Below are the code and all the weights of a small trained network. Each question names an input and a class and asks about switching units off, where a switched-off unit gives its printed mean instead of its output.

import numpy as np


def w(rows, s, z=0):
    codes = np.array(rows[::2]) - 128.0
    scale = np.full(codes.shape[1], s)
    scale[-1] = z or s
    return codes * scale


def f(y):
    return np.maximum(y, 0)


def log_softmax(a):
    a = a - a.max(-1, keepdims=True)
    return a - np.log(np.exp(a).sum(-1, keepdims=True))


def net(x, mask):
    res = np.array(x, float).reshape(1, 5) / 4 @ E
    y = f(res @ A[0][:, :-1].T + A[0][:, -1])
    res = res + np.where(mask, y, B[0][:, -1]) @ B[0][:, :-1]
    return log_softmax(res[-1] @ U[:, :-1].T + U[:, -1])


A, B = {}, {}
E = w([
[142,158,77,116,46,44,33,100,148,99,126,114],'x0',
[159,151,111,8,175,80,64,133,125,170,193,234],'x1',
[84,170,72,124,181,155,200,189,3,110,227,212],'x2',
[130,63,45,169,155,166,58,100,109,140,74,161],'x3',
[174,223,177,168,60,94,118,185,161,106,144,96],'x4',
],0.0071)
A[0] = w([
[96,20,74,184,214,179,122,75,120,156,102,184,189],'n1',
[171,106,152,122,3,78,101,137,201,170,47,75,217],'n2',
[66,111,143,163,179,205,169,124,163,155,26,40,237],'n3',
[117,145,159,187,92,109,224,183,135,114,112,57,199],'n4',
[125,142,165,191,52,95,66,99,238,148,80,71,191],'n5',
[138,131,32,116,117,141,64,105,65,174,98,141,164],'n6',
[138,83,153,177,141,207,205,151,122,89,40,96,218],'n7',
[91,126,122,98,198,162,149,98,90,167,223,249,250],'n8',
[75,159,80,114,149,222,206,183,99,74,116,71,233],'n9',
[180,238,123,36,169,53,171,193,152,69,195,166,235],'n10',
[177,128,151,133,37,46,109,110,221,136,52,34,236],'n11',
[98,133,104,78,180,44,90,169,44,116,158,241,235],'n12',
],0.0054,0.0023)
B[0] = w([
[68,13,52,141,198,155,215,189,161,113,84,196,226],'n1',
[228,9,153,172,77,176,83,71,52,52,33,83,229],'n2',
[133,125,191,209,159,17,147,111,63,53,126,150,215],'n3',
[134,184,251,189,47,164,100,133,107,97,131,107,207],'n4',
[176,37,100,145,43,142,31,43,61,24,72,2,230],'n5',
[79,99,115,102,130,192,80,168,196,113,126,74,193],'n6',
[119,164,152,229,211,125,191,82,126,67,157,111,208],'n7',
[133,82,87,44,158,130,107,171,58,244,179,171,254],'n8',
[109,182,110,161,75,85,186,176,180,107,172,166,204],'n9',
[239,169,223,87,55,42,88,126,66,190,188,126,250],'n10',
[201,88,127,210,121,156,78,67,35,88,64,50,244],'n11',
[108,127,73,19,49,165,66,233,98,197,128,87,254],'n12',
],0.0051,0.0082)
U = w([
[49,90,64,65,165,192,82,180,135,139,109,129,3],'0',
[193,189,175,23,96,53,102,159,37,196,217,146,249],'1',
[79,234,191,254,125,123,171,138,164,36,168,91,228],'2',
[236,68,172,180,113,129,64,36,66,47,60,38,141],'3',
[83,104,133,153,235,120,230,134,86,103,126,181,29],'4',
],0.0055,0.00062)

Each question gives the input, the list of numbers given to net, and the class t.
The units are the neurons (one row each of A and B). Each row of codes is followed by its name. A weight is (code - 128) times the scale printed after its matrix; where a second scale follows, it is the last column's (A, B and U).
mask holds one flag per neuron, in row order. A switched-off neuron (its flag False) gives its mean, the last column of its row in B, instead of its output. The means were averaged over made-up inputs and are rounded, as every weight is.
A unit's drop is (log p(t) with every unit on - log p(t) with that unit switched off) / (log p(t) with every unit on - log p(t) with every unit switched off).
The circuit of an input: a set's keep is (log p(t) with only the set's units on - log p(t) with every unit switched off) / (log p(t) with every unit on - log p(t) with every unit switched off). Starting from all 12 units, units are removed one at a time, each time the one whose removal leaves the highest keep (on an exact tie, the one counted first), for as long as the keep stays at least 0.8.
units of the circuit, in order: the units of the circuit, biggest drop first
k most important neurons: the k neurons with the biggest drops, biggest first
drop when u is switched off: that unit's drop, to one decimal
input [-7,8,7,6,-7], class 0: units of the circuit, in order	(n1; n12)
input [-5,2,6,8,-5], class 0: units of the circuit, in order	(n12; n6)
input [-8,6,-3,5,0], class 0: most important neuron	(n10)
input [-7,8,7,8,-4], class 0: units of the circuit, in order	(n1; n12)
input [4,-3,8,6,6], class 1: 2 most important neurons	(n1; n7)
input [-3,-1,1,-6,1], class 2: 3 most important neurons	(n12; n8; n4)
input [-7,-6,1,-5,-5], class 2: 3 most important neurons	(n4; n9; n7)
input [-4,-1,5,6,6], class 4: 2 most important neurons	(n10; n5)
input [-1,-5,8,8,-3], class 4: drop when n7 is switched off	0.2
input [-2,-2,3,8,-8], class 4: drop when n1 is switched off	0.2
input [0,3,-4,4,-4], class 0: drop when n8 is switched off	-0.1
